Below are the code and all the weights of a small trained network. Each question names an input and a class and asks about switching units off, where a switched-off unit gives its printed mean instead of its output.

import numpy as np


def w(rows, s, z=0):
    codes = np.array(rows[::2]) - 128.0
    scale = np.full(codes.shape[1], s)
    scale[-1] = z or s
    return codes * scale


def f(y):
    return y / 2 * (1 + np.tanh(0.7978845608 * (y + 0.044715 * y**3)))


def log_softmax(a):
    a = a - a.max(-1, keepdims=True)
    return a - np.log(np.exp(a).sum(-1, keepdims=True))


def net(x, mask):
    res = np.array(x, float).reshape(1, 2) / 4 @ E
    y = f(res @ A[0][:, :-1].T + A[0][:, -1])
    res = res + np.where(mask, y, B[0][:, -1]) @ B[0][:, :-1]
    return log_softmax(res[-1] @ U[:, :-1].T + U[:, -1])


A, B = {}, {}
E = w([
[209,31,123,128,109,157,155,79,155,131,110,91],'x0',
[147,121,65,106,134,250,60,118,92,87,85,182],'x1',
],0.015)
A[0] = w([
[125,140,152,159,117,71,148,115,180,159,146,119,72],'n1',
[147,165,171,164,92,101,159,160,173,126,175,71,82],'n2',
[147,125,111,137,149,168,101,108,63,82,103,157,72],'n3',
[177,154,120,120,134,118,157,131,113,83,135,135,250],'n4',
[161,74,144,127,100,170,160,43,178,114,139,80,101],'n5',
[107,111,140,109,153,98,144,149,152,142,118,102,216],'n6',
[107,115,145,198,104,74,150,126,159,149,166,92,128],'n7',
[22,245,148,131,157,111,87,164,99,115,166,169,103],'n8',
[105,116,110,124,90,154,109,113,86,96,100,161,94],'n9',
[194,42,126,134,83,119,139,88,159,134,80,107,118],'n10',
[131,115,75,139,110,168,75,106,81,58,62,161,135],'n11',
],0.012,0.016)
B[0] = w([
[148,177,94,102,100,177,63,203,119,120,142,35,177],'n1',
[172,179,70,93,84,149,76,159,182,128,147,96,185],'n2',
[207,193,67,56,58,150,88,179,139,150,229,75,177],'n3',
[80,31,103,186,230,170,224,117,125,43,72,251,223],'n4',
[102,131,127,130,120,61,111,123,64,185,122,98,210],'n5',
[103,108,127,113,208,166,153,128,157,118,95,135,207],'n6',
[144,92,102,76,141,188,72,167,169,119,158,123,207],'n7',
[107,131,206,139,96,69,107,108,70,220,54,127,249],'n8',
[173,150,131,87,67,155,98,133,139,136,169,52,165],'n9',
[126,168,164,113,109,34,128,124,78,205,42,124,225],'n10',
[108,109,77,85,187,159,110,157,145,141,135,99,228],'n11',
],0.014,0.02)
U = w([
[104,130,176,99,111,6,104,144,30,203,81,119,103],'0',
[140,132,80,68,128,205,68,177,199,140,159,83,93],'1',
[71,71,127,125,205,177,209,133,145,87,84,208,254],'2',
[144,145,137,160,113,157,153,118,114,101,169,131,97],'3',
[144,125,143,150,109,144,111,99,168,94,158,168,94],'4',
[166,166,132,122,99,135,146,136,117,108,144,160,101],'5',
[128,110,145,117,73,133,122,121,113,75,161,132,95],'6',
[139,113,139,135,79,117,113,120,136,111,168,173,98],'7',
],0.014,0.0087)

Each question gives the input, the list of numbers given to net, and the class t.
The units are the neurons (one row each of A and B). Each row of codes is followed by its name. A weight is (code - 128) times the scale printed after its matrix; where a second scale follows, it is the last column's (A, B and U).
mask holds one flag per neuron, in row order. A switched-off neuron (its flag False) gives its mean, the last column of its row in B, instead of its output. The means were averaged over made-up inputs and are rounded, as every weight is.
A unit's drop is (log p(t) with every unit on - log p(t) with that unit switched off) / (log p(t) with every unit on - log p(t) with every unit switched off).
The circuit of an input: a set's keep is (log p(t) with only the set's units on - log p(t) with every unit switched off) / (log p(t) with every unit on - log p(t) with every unit switched off). Starting from all 11 units, units are removed one at a time, each time the one whose removal leaves the highest keep (on an exact tie, the one counted first), for as long as the keep stays at least 0.8.
units of the circuit, in order: the units of the circuit, biggest drop first
top k neurons: the k neurons with the biggest drops, biggest first
drop of u: that unit's drop, to one decimal
input [7,5], class 0: units of the circuit, in order -> [n10]
input [3,-3], class 2: units of the circuit, in order -> [n8, n3]
input [-6,-7], class 1: top 2 neurons -> [n7, n2]
input [6,-8], class 1: top 2 neurons -> [n7, n8]
input [-3,-2], class 2: top 2 neurons -> [n10, n5]
input [7,7], class 0: top 3 neurons -> [n10, n5, n7]
input [-5,6], class 1: top 4 neurons -> [n10, n11, n3, n5]
input [-1,3], class 2: top 3 neurons -> [n2, n1, n7]
input [-3,2], class 2: top 2 neurons -> [n10, n5]
input [3,-2], class 2: drop of n8 -> 0.9
input [-1,4], class 1: drop of n3 -> 0.3
input [3,3], class 2: drop of n8 -> 1.7
